Below is a small trained network, with its code and all its weights. Each question gives an input and a target symbol and asks what happens when units are switched off, that is, made to give their printed mean instead of their output.

import numpy as np


def w(rows, s, z=0):
    codes = np.array(rows[::2]) - 128.0
    scale = np.full(codes.shape[1], s)
    scale[-1] = z or s
    return codes * scale


def norm(h):
    return h / np.sqrt((h * h).mean(-1, keepdims=True) + 1e-5)


def f(y):
    return y / 2 * (1 + np.tanh(0.7978845608 * (y + 0.044715 * y**3)))


def softmax(a):
    e = np.exp(a - a.max(-1, keepdims=True))
    return e / e.sum(-1, keepdims=True)


def log_softmax(a):
    a = a - a.max(-1, keepdims=True)
    return a - np.log(np.exp(a).sum(-1, keepdims=True))


def net(x, mask):
    ids = ['Φαβγεζηπτψ'.index(c) for c in x.split()]
    T = len(ids)
    res = E[ids] + P[:T]
    q, k, v = (norm(res) @ M[0].T for M in (Q, K, V))
    z = softmax(np.where(np.tri(T) > 0, q @ k.T / 2**0.5, -1e9)) @ v
    res = res + np.where(mask[0], z, O[0][:, -1]) @ O[0][:, :-1]
    y = f(norm(res) @ A[0][:, :-1].T + A[0][:, -1])
    res = res + np.where(mask[1:9], y, B[0][:, -1]) @ B[0][:, :-1]
    return log_softmax(norm(res)[-1] @ U[:, :-1].T + U[:, -1])


Q, K, V, O, A, B = {}, {}, {}, {}, {}, {}
E = w([
[111,128,131,211,188,177],'Φ',
[135,122,85,39,2,239],'α',
[116,145,154,180,203,111],'β',
[138,127,114,88,63,209],'γ',
[107,132,150,189,195,136],'ε',
[119,130,140,208,176,168],'ζ',
[98,114,130,155,48,227],'η',
[175,151,225,125,143,113],'π',
[159,131,134,123,81,221],'τ',
[46,34,137,112,76,158],'ψ',
],0.0065)
P = w([
[98,133,178,80,235,114],'0',
[83,137,90,116,154,196],'1',
[76,132,93,155,157,189],'2',
[101,136,125,148,142,181],'3',
[197,125,195,133,165,130],'4',
[208,115,169,145,171,126],'5',
[171,111,131,173,131,144],'6',
[143,131,102,203,118,141],'7',
[168,125,106,194,105,136],'8',
[212,118,132,175,104,94],'9',
[242,123,137,171,114,75],'10',
[254,123,110,175,109,85],'11',
[233,114,79,197,97,124],'12',
],0.0062)
Q[0] = w([
[243,52,161,76,147,75],'head 0',
[1,147,196,36,144,95],'head 0',
],0.0053)
K[0] = w([
[111,136,2,187,113,112],'head 0',
[85,154,132,42,221,184],'head 0',
],0.0074)
V[0] = w([
[17,24,178,253,192,129],'head 0',
[224,196,60,213,207,143],'head 0',
],0.0055)
O[0] = w([
[187,119,2,135,169,165,254],'head 0',
[102,130,151,27,170,254,162],'head 0',
],0.008,0.0011)
A[0] = w([
[143,133,177,211,234,188,179],'neuron 0',
[146,56,115,188,140,136,88],'neuron 1',
[227,77,91,201,95,122,108],'neuron 2',
[97,41,127,131,90,234,210],'neuron 3',
[182,210,107,186,3,183,204],'neuron 4',
[108,127,75,161,137,169,121],'neuron 5',
[164,10,88,204,117,133,248],'neuron 6',
[112,197,146,111,108,167,121],'neuron 7',
],0.0059,0.0012)
B[0] = w([
[159,75,215,84,4,136,203],'neuron 0',
[131,123,157,79,71,32,163],'neuron 1',
[156,64,94,48,40,95,209],'neuron 2',
[133,81,124,53,158,79,254],'neuron 3',
[153,94,185,213,123,100,244],'neuron 4',
[195,172,230,84,169,123,162],'neuron 5',
[227,135,105,40,79,25,222],'neuron 6',
[80,169,193,78,82,167,146],'neuron 7',
],0.0041,0.0063)
U = w([
[139,144,65,125,202,222,51],'Φ',
[72,157,212,172,53,62,124],'α',
[130,113,96,112,235,181,118],'β',
[112,160,196,142,147,107,112],'γ',
[131,157,71,133,193,183,13],'ε',
[154,173,55,67,184,204,75],'ζ',
[196,40,32,116,93,14,139],'η',
[142,99,237,105,87,255,219],'π',
[70,91,231,2,65,129,252],'τ',
[234,185,20,205,92,63,149],'ψ',
],0.0058,0.0023)

Each question gives the input, a string of symbols that net reads in full, and the target symbol t.
The units are the heads (2 rows each of Q, K, V and O) and the neurons (one row each of A and B). Each row of codes is followed by its name. A weight is (code - 128) times the scale printed after its matrix; where a second scale follows, it is the last column's (O, A, B and U).
mask holds one flag per unit, heads first, then neurons. A switched-off unit (its flag False) gives its mean, the last column of its rows in O or B, instead of its output. The means were averaged over made-up inputs and are rounded, as every weight is.
A unit's drop is (log p(t) with every unit on - log p(t) with that unit switched off) / (log p(t) with every unit on - log p(t) with every unit switched off).
The circuit of an input: a set's keep is (log p(t) with only the set's units on - log p(t) with every unit switched off) / (log p(t) with every unit on - log p(t) with every unit switched off). Starting from all 9 units, units are removed one at a time, each time the one whose removal leaves the highest keep (on an exact tie, the one counted first), for as long as the keep stays at least 0.8.
units of the circuit, in order: the units of the circuit, biggest drop first
k most important neurons: the k neurons with the biggest drops, biggest first
drop when u is switched off: that unit's drop, to one decimal
input ψ α τ β, target ψ: units of the circuit, in order : (head 0)
input τ Φ τ τ η ε, target π: 4 most important neurons : (neuron 0; neuron 3; neuron 6; neuron 2)
input τ γ ζ, target τ: 3 most important neurons : (neuron 0; neuron 4; neuron 1)
input ψ ζ β ζ τ τ τ τ τ β τ α, target π: units of the circuit, in order : (head 0; neuron 6)
input τ ψ ψ τ τ τ α ε, target π: units of the circuit, in order : (head 0; neuron 0)
input τ π π ψ β β τ τ ψ τ τ ζ γ, target π: units of the circuit, in order : (head 0; neuron 6)
input γ ζ τ ψ π τ Φ τ ζ, target π: units of the circuit, in order : (head 0; neuron 0)
input ψ τ ψ τ τ ζ ζ Φ, target π: units of the circuit, in order : (neuron 0; head 0)
input τ τ τ ψ γ τ α τ τ α α Φ, target τ: 2 most important neurons : (neuron 0; neuron 4)
input τ ψ γ, target η: 2 most important neurons : (neuron 0; neuron 3)
input ψ π Φ, target η: units of the circuit, in order : (head 0; neuron 0)
input ψ τ α ψ τ τ τ β, target π: 2 most important neurons : (neuron 0; neuron 3)
input ε β ψ ε η, target η: units of the circuit, in order : (head 0; neuron 6)
input π β τ ψ τ ψ τ τ β Φ, target π: units of the circuit, in order : (head 0; neuron 0)
input α α ψ, target α: units of the circuit, in order : (head 0)
input τ η ψ ζ τ γ ψ τ τ τ γ τ α, target π: drop when head 0 is switched off : 1.3
input β τ α ψ ζ ψ ψ τ τ α τ τ γ, target π: drop when neuron 0 is switched off : 0.1
input π ψ ψ, target η: drop when neuron 2 is switched off : 0.0
input ψ ψ α, target η: drop when neuron 3 is switched off : -0.1
input η τ α, target η: most important neuron : (neuron 0)
